The symbols move the elements like this.
zumu: k>misu, q>benu, l>tofe, y>kade
vugu: k>benu, q>sude, l>nife, y>vidu
nali: k>deku, q>kuge, l>medu, y>gipi
vidu: k>boga, q>misu, l>nepi, y>sadi
tofe: k>zumu, q>vugu, l>boga, y>puli
mulu: k>fili, q>vona, l>kezu, y>vugu
lipa: k>dipu, q>gipi, l>befi, y>kapa
kori: k>napa, q>puli, l>kuge, y>medu
vule: k>lasi, q>medu, l>gipi, y>befi
medu: k>nali, q>biri, l>varo, y>fefu
moni: k>vato, q>tebe, l>zozu, y>fuzo
vona: k>kifa, q>ralu, l>zeka, y>sude
famo: k>mize, q>fopu, l>ramo, y>sani
kezu: k>mulu, q>zeka, l>sude, y>nife
navi: k>sedo, q>vame, l>pive, y>ralu
gala: k>kapa, q>geki, l>mize, y>nani
milu: k>varo, q>deku, l>lasi, y>dipu
kadi: k>zeke, q>rena, l>tosi, y>dobo
nife: k>vugu, q>mare, l>misu, y>nepi
dilo: k>fefu, q>lasi, l>dipu, y>poge
nani: k>befa, q>famo, l>kode, y>noga
dobo: k>lura, q>simi, l>vato, y>noli
repu: k>befi, q>dilo, l>geki, y>mize
poge: k>geki, q>lipa, l>fopu, y>ramo
gota: k>liri, q>pive, l>ralu, y>zeka
gane: k>biri, q>napa, l>deku, y>lasi
geki: k>repu, q>dipu, l>poge, y>famo
zilo: k>pive, q>teru, l>figo, y>dobe
zeke: k>noga, q>ruti, l>kadi, y>lura
kabi: k>simi, q>zeke, l>tebe, y>zozu
vato: k>dobo, q>kabi, l>moni, y>vame
vune: k>zozu, q>dobo, l>lifu, y>sedo
varo: k>medu, q>gane, l>milu, y>dilo
kade: k>rire, q>boga, l>puli, y>kuge
napa: k>sadi, q>kade, l>kori, y>nali
noli: k>lifu, q>moni, l>vame, y>pive
dobe: k>nuro, q>liri, l>kifa, y>mulu
vaga: k>ramo, q>gala, l>befa, y>rena
ralu: k>gota, q>zilo, l>nuro, y>fosu
teru: k>fuzo, q>lifu, l>sedo, y>liri
tosi: k>kadi, q>vodi, l>simi, y>vato
fuzo: k>vame, q>vune, l>teru, y>figo
mare: k>sude, q>fili, l>tepi, y>zumu
sadi: k>bozu, q>rire, l>napa, y>deku
figo: k>zilo, q>sedo, l>liri, y>kifa
noga: k>vodi, q>sani, l>zeke, y>tebe
befa: k>vaga, q>mize, l>nani, y>vodi
ramo: k>famo, q>kapa, l>vaga, y>ruti
ruti: k>sani, q>befa, l>rena, y>tosi
biri: k>kuge, q>sadi, l>gane, y>milu
nepi: k>vidu, q>zumu, l>rire, y>napa
kapa: k>fopu, q>repu, l>gala, y>befa
fefu: k>gipi, q>milu, l>dilo, y>geki
sedo: k>teru, q>noli, l>navi, y>gota
kuge: k>kori, q>bozu, l>biri, y>varo
misu: k>nife, q>tepi, l>zumu, y>rire
lifu: k>vune, q>vato, l>noli, y>navi
bozu: k>puli, q>nepi, l>sadi, y>gane
nuro: k>ralu, q>figo, l>dobe, y>fili
gipi: k>vule, q>varo, l>fefu, y>repu
fili: k>fosu, q>kifa, l>mulu, y>benu
vame: k>noli, q>zozu, l>fuzo, y>zilo
benu: k>tepi, q>kezu, l>vugu, y>boga
puli: k>kade, q>vidu, l>bozu, y>biri
pive: k>navi, q>fuzo, l>zilo, y>nuro
boga: k>tofe, q>nife, l>vidu, y>bozu
tepi: k>mare, q>mulu, l>benu, y>tofe
vodi: k>rena, q>kode, l>noga, y>kabi
sani: k>kode, q>vaga, l>ruti, y>kadi
simi: k>tosi, q>noga, l>kabi, y>moni
zeka: k>vona, q>nuro, l>fosu, y>mare
deku: k>gane, q>kori, l>nali, y>vule
fopu: k>poge, q>befi, l>kapa, y>vaga
mize: k>gala, q>poge, l>famo, y>kode
befi: k>lipa, q>fefu, l>repu, y>gala
sude: k>kezu, q>fosu, l>mare, y>misu
kifa: k>dobe, q>gota, l>vona, y>kezu
zozu: k>moni, q>lura, l>vune, y>teru
liri: k>figo, q>navi, l>gota, y>vona
kode: k>nani, q>ramo, l>sani, y>zeke
rena: k>ruti, q>nani, l>vodi, y>simi
lasi: k>milu, q>nali, l>vule, y>lipa
dipu: k>dilo, q>vule, l>lipa, y>fopu
tebe: k>kabi, q>kadi, l>lura, y>vune
fosu: k>zeka, q>dobe, l>fili, y>tepi
lura: k>tebe, q>tosi, l>dobo, y>lifu
rire: k>nepi, q>tofe, l>kade, y>kori

The rows follow the links: the fewer symbols apart two elements are, the more alike their rows tend to be.

Each row is also shifted at random along 3 hidden directions that mean nothing.

Some elements, each with a row of numbers:
vaga: [  7  -2   3   2   0   8  -3  -2   9  -3 -10  -1  -4   0  14  19  -9   2   9 -10  -1 -20 -15   5   2  -8  26   6   2  37  -1   7 -10   1  13  -1   0 -10 -21   0 -12   7   2   2 -12]
pive: [ 20  12  13   0  -1 -10 -10   7  13   8 -20   8  -6  -7  -8 -20  13   1  11  -2  10  16   8 -16   8   6 -16   3 -14 -18 -11 -13  -1 -12   4  14   9  15  12   2  -9  10   0 -26   7]
kifa: [ 11   2  11  11  40 -10  -7  -2   3  -1  -8 -48  10  -2 -13 -24  14   2  -2   9  -5  18  12  -9   2  14 -25  -4  -6 -30   2 -25   5  -6   5   7  -6   8  19  -6   4  -2   2 -16  10]
fili: [  7   0   4   4  18 -13  -4   4  -5   3   3 -14  10   1 -13 -23  12  -4  -5   9   0  19  14  -7   0  12 -27 -11  -9 -36  -2 -20   8  -9  -3   4  -6  21  19  -1   9  -6   6  -9   8]
lura: [-12  10  15   4   9   1 -10  -2  20   2 -29 -14 -10  -5   2  -2   4   8  19 -11   2  -1  -5  -8   8  -1   9  14  -6  18  -7  -4  -9  -6  15  11   7  -8  -6   0 -20  18  -5 -24  -1]
tosi: [ 37   8  11   0  -6   1  -7   2  18   2 -26  12 -11  -4   7   3   1   5  17 -12   6  -7  -8  -6   7  -5  14  10  -8  23  -9   1 -10  -9  15   9   8   0 -10   5 -18  17  -1 -19  -6]
gota: [  3  18   7  -7 -19  -4  -4   3   9  11 -13  16 -11  -6 -14 -23  13   6   8  -2   9  25  14 -16   6   4 -21  13  -5 -26  -9   0   1   1 -10   9  18  -4  20   3  -8  12 -14 -24  13]
vune: [ 14  12  15   1   0  -3 -11   3  20   6 -28   2 -10  -7  -1 -10   7   8  18  -9   7   8   0 -11   9   2   0  12 -11   4 -10  -5  -6  -9  11  13  11   0   2   1 -18  18  -5 -27   2]
geki: [-19  -5  -7  -4 -12  13   6  -5  -3  -5   6   5  -4   3  12  24 -13   2  -1  -5  -3 -18 -13  11  -5 -10  24   5  12  33   5  18  -5  11   0 -10  -1 -21 -20   0  -2   0  -3  17  -9]
puli: [-70 -14 -13   0   1  -6   7   5 -20  -4  27  12  15   7  -1   0  -2 -12 -19  12  -2  -3   5   8  -7   3  -9 -23   0 -18   5  -6  10  -6  -9  -8 -13  25   4   1  22 -21  16  23  -3]
dilo: [ -8 -17 -12   3   5   3   6   1 -12  -9  17   4   9   5  12  21 -12  -9 -10   3  -4 -21 -11  14  -6  -5  19 -15   5  23   6   3   0  -2   5 -10 -14   9 -18   1   9 -14  14  25 -14]
kade: [-23 -14 -12   3   6  -9   7   6 -21  -3  27   8  16   7  -3  -1  -1 -13 -19  13  -2  -1   7   7  -6   6 -11 -25  -2 -21   5 -10  10  -7  -7  -7 -16  29   6   2  23 -24  17  21  -2]
vidu: [-23  -2 -14  -7 -16  -1  10   0 -18   0  26  16   3   3  -8  -7   1  -4 -17  11  -1   9  10   4  -5   1 -18  -6   7 -28   4   7  11   9 -22  -8   1  -1  13  -1  17 -13  -6  15   6]
moni: [ 14  15  12  -3 -12  -2  -9   2  20   7 -28  14 -15  -7   1  -8   6   6  20 -11   7   6  -1 -13   8  -1   4  15  -9   7 -12   1  -8  -6   7  12  16  -5   0   3 -20  19 -10 -26   3]
zozu: [ 17   4  18   9  24 -10 -13   5  20   2 -30 -15  -1  -6   2  -8   8   0  17  -6   4   0  -3 -11   9   5   2  -2 -17   7 -10 -20  -8 -19  22  14  -3  20  -2   3 -15  11  11 -25  -4]
vule: [ -3  -6 -14  -5 -13  15  13  -8 -13  -5  24  -2   0   5   5  19 -13   4 -13   2  -7 -11  -8  15  -8  -8  13   4  20  15  12  21   1  21 -12 -15   0 -28  -9  -3   8  -6 -10  26  -2]
vato: [ 20   7  16   6  17  -4 -12   2  20   3 -29 -16  -5  -6   4  -5   5   4  19  -8   3   1  -5  -9   8   4   5   7 -12  10  -7 -12  -9 -12  20  13   2   4  -5   1 -18  15   3 -24  -2]
mare: [-38   0  -3  -1   2  -9   1   3  -8   2  11   1   5   1 -12 -18   8  -3  -9   9   0  16  14  -5  -1   8 -26  -8  -4 -35   0 -10   9  -2 -11   1   0  14  19  -1  12  -9   2  -1   9]
varo: [ 31 -11 -14   0   3   6  11  -6 -17  -8  25 -11   8   6   3  14 -11  -3 -16   6  -9 -12  -3  16  -8  -2   7  -7  14   7  13   9   4  13  -8 -15 -11 -11  -7  -3  14 -13   2  27  -3]
teru: [ 40  18  13  -2  -4  -2  -7  -2  18   9 -24  -5 -12  -8 -10 -16  10  11  14  -5   5  18   7 -14   7   3 -11  20  -4 -11  -9  -1  -3   0   1  11  16 -13  11   0 -16  18 -16 -29  11]
gala: [ 51  -8   0   4   7   6   1  -2   2  -7  -1  -6   1   1  14  21 -10  -1   3  -5  -3 -21 -15  10  -2  -7  25  -4   2  34   3   6  -7  -1  13  -3  -8  -5 -21   1  -4   0   7  10 -13]
noga: [ 19   1  10   3  -1  -2  -9   5  16   2 -23  17  -7  -4  13   8  -3  -3  17 -11   7 -13 -12  -4   7  -4  18  -1 -12  29 -10  -3 -11 -15  20   8   1  13 -16   5 -16  10  11 -13 -10]
sani: [ -9  -1   9   4   4   3  -5   0  14  -2 -19   0  -5  -2  14  15  -6   1  13 -11   2 -17 -14   2   3  -6  24   3  -5  36  -5   2 -11  -6  20   4  -1   0 -20   1 -14  10   6  -5 -11]
fuzo: [ 21  12  17   2   7  -4  -9   0  17   5 -25 -11  -8  -7  -6 -16   9   8  16  -5   3  13   6 -15   8   4  -8  12  -9  -8  -8  -9  -4  -7   7  12  11  -2   8   1 -16  16  -7 -28   7]
nani: [-13  -2   7   5   9   8  -3  -4  12  -5 -16 -15  -5  -1  13  17  -8   4  11 -11  -4 -18 -16   4   1  -5  26   8   2  36   1   5 -11   0  17   1  -2 -13 -21  -1 -13  10   2  -2 -11]
bozu: [ 17  -9 -12   1   9   3  12  -5 -19  -6  29 -20  14   6  -7   1  -3  -2 -20  12 -10   5   6  10  -9   3 -10  -8  14 -18  13   3  10  12 -14 -12  -9  -9   8  -5  19 -16  -1  22   4]
misu: [-44  -1  -8  -3  -2  -1   8  -2 -13   0  19  -7   5   1 -13 -12   4   0 -15  10  -4  15  13   1  -4   5 -20  -2   8 -31   6   1  10   9 -18  -6   0  -5  17  -4  14  -9  -8   9  11]
zumu: [  8  -5 -11  -4 -11  -7   6   5 -18   2  22  23   6   5 -10 -11   4  -8 -16  11   3  11  13   0  -5   5 -22 -14  -1 -33   0  -2  12  -2 -18  -3  -2  20  16   2  18 -15   4  11   5]
nife: [ -8  -9  -6   3   7 -14   2   9 -15  -1  19  11  14   3  -8 -15   7 -13 -15  13   2  10  13  -1  -4   9 -23 -24  -8 -34   1 -16  10 -12  -8  -1 -10  36  15   3  19 -18  16   9   2]
lipa: [  3  -7 -11  -6 -16  11   8  -3  -7  -4  14  16  -2   5  10  23 -13  -2  -6  -2  -2 -18 -11  13  -5 -10  20   0  11  26   6  19  -3  10  -4  -9  -1 -14 -16   1   4  -4  -1  21  -9]
noli: [ -6  19  13  -4 -10   2  -8  -2  21   7 -27   0 -15  -7  -5 -12   9  12  19 -10   6  13   3 -14   8   0  -5  22  -2  -2  -8   4  -6   2   3  12  18 -19   7   0 -20  21 -17 -28   8]
zeke: [  5   3   8   0 -10  -5  -9   7  16   4 -24  28 -10  -5  12   7  -1  -2  18 -13  10 -11 -11  -5   8  -5  18   1 -12  28 -12  -1 -11 -15  17   9   4  15 -14   6 -17  12   7 -15 -11]
vame: [-21   7  15   3   2 -12 -13  10  16   6 -27  16  -6  -6   0 -13  11  -3  16  -7  10   6   1 -14  10   4  -5  -2 -21  -4 -15 -15  -6 -22  16  16   4  28   2   6 -14  11   9 -28  -1]

Where do the symbols, taken in turn from left to right, take each start?
Answer with the element's name.
[ -1   0  -3   1  13  -4   4  -5  -9  -1  15 -24   9   1 -15 -16   7   1 -13  11  -6  18  14  -2  -4   8 -24  -3   5 -36   7  -8   9   8 -13  -3  -3  -3  21  -5  12  -9  -5   4  11]
l k -> benu
[ -4   3  -5  -2  -1  -5   3   0 -10   3  14  -6   4   0 -15 -17   8  -1 -11  10   0  19  15  -4  -3   7 -25  -1   3 -37   3  -4  11   6 -17  -2   2   0  20  -3  11  -7  -7   1  13]
q q -> vona
[ -9  -9 -11   3  18   7  12 -11 -18  -8  29 -40  14   6  -8   3  -4   2 -21  12 -14   1   4  12 -10   5  -7  -4  18 -13  17   2   9  18 -13 -14 -11 -19   5  -7  17 -15  -5  24   5]
l l -> kori
[ 13  -6 -17  -7 -12  12  14  -8 -16  -5  28  -3   3   6   0  13 -10   0 -17   6  -8  -5  -1  14 -10  -6   3   3  18   2  13  18   5  20 -16 -15  -3 -24  -3  -3  13 -11  -9  26   2]
k y -> vule
[ 34   6   8   2   3 -13  -7   7   3   6  -7   6   1  -3 -11 -24  13  -3   2   5   7  20  14 -13   5  10 -25  -5 -12 -34  -8 -16   5 -13  -2  10   3  22  19   1   2   0   3 -19   9]
y l -> kezu
[-13   4   1  -2  -8 -14  -4  11  -4   7   1  25   3  -2 -11 -22  12  -8  -3   6  10  18  15 -11   3   7 -25 -11 -13 -35  -8 -14   7 -13  -8   8   4  32  20   5   6  -6   6 -12   8]
y l k -> tepi
[-44  -1   2   5  20 -11  -1   3  -7  -1   6 -18  10   1 -13 -21  10  -3  -8   9  -1  16  14  -5  -1  11 -24 -10  -6 -35   1 -19   8  -6  -4   2  -6  19  19  -2  10  -8   5  -5   9]
l y -> misu
[-10   3  -4  -6 -13  20   7 -12   3  -4   0  -8  -9   2   9  24 -12  11   4 -10  -6 -14 -14  10  -4 -12  26  20  17  36   8  26  -7  23  -1  -9   6 -44 -19  -4  -9   8 -17  11  -3]
y y q -> kode
[  7  13   1  -8 -22  -8  -3   6   0  10  -3  29  -7  -4 -13 -23  12   0   0   2   9  23  16 -14   4   5 -25   3  -8 -36  -9  -3   5  -2 -15   7  14  10  20   3   1   5  -8 -16  13]
k k -> dobe
[ -6  -4 -19 -10 -28   7  14  -3 -19   0  29  27   0   5  -3   8  -6  -4 -18   7  -1  -1   3   9  -9  -6  -2  -3  14  -9   6  18   9  16 -23 -13   2 -11   3   1  16 -13  -7  25   2]
l k q -> bozu
[-14 -14  -2   6  14   4   0   1  -1  -9   1  -6   6   3  17  24 -11  -7   1  -4  -4 -26 -16  11  -3  -4  25 -11   1  35   3  -1  -6  -6  16  -4 -14   8 -24   1  -1  -5  15  15 -16]
q q q -> milu
[  6   4  10   4  11  11  -3  -9  15  -4 -19 -27  -7  -2   9  15  -5  10  16 -11  -4 -13 -13   1   4  -5  23  18   5  35   1   7 -12   5  15   1   3 -25 -16  -3 -19  15  -7  -8  -4]
k q l -> befa
[ -2  -4   0   6  21 -12  -1   4  -9   1   9 -17  12   2 -11 -21  10  -5 -11  11  -1  16  13  -5  -1  13 -26 -15  -8 -37   2 -20   9  -9  -5   3  -9  23  17  -1  13 -11   8  -2   8]
y y -> rire
[  8 -12  -9   1   3   7   6  -1  -6  -7  11  -3   5   5  12  22 -12  -4  -5  -1  -5 -22 -13  13  -5  -7  21  -6   8  28   6   8  -3   5   4  -9 -10  -5 -19  -1   3  -7   8  21 -11]
y q q -> dipu
[ -6  -5 -12  -4  -8  -5   6   3 -17   1  22  13   7   4  -9 -10   4  -6 -17  12   0  11  11   2  -6   4 -19 -12   2 -32   4  -2  11   2 -17  -7  -3  12  15   1  18 -14   1  12   6]
l l -> vidu
[ 22  -9 -12  -6 -20   9   8  -2 -10  -5  15  23  -2   4  11  22 -13  -4  -8  -2  -1 -17 -10  12  -6 -10  18  -3   9  21   4  18  -1   8  -5 -10  -2  -8 -14   2   5  -7   1  24  -9]
q k l -> vule
[108   8  17   6  16  -6 -12   1  18   4 -27 -19  -5  -6  -3 -13  10   6  16  -4   2  10   3 -12   8   5  -4   8 -11  -3  -7 -13  -5  -9  13  13   5   4   4   0 -15  14  -1 -27   4]
y q -> vame
[-47 -14 -12   3  14   9  10  -6 -13 -11  21 -23  11   6   7  19 -12  -2 -14   4 -11 -16  -7  16  -9  -3  14  -7  14  16  13   6   1  11  -1 -14 -14 -11 -12  -4  12 -12   4  28  -6]
l q y -> fefu
[ -4  10  12   2   6 -12 -10   5  11   7 -18   0  -3  -6  -9 -21  14   2   9   0   5  16   9 -14   7   8 -18   0 -14 -21  -9 -15   0 -13   5  13   5  18  14   2  -7   8   0 -24   7]
y l k l -> vona
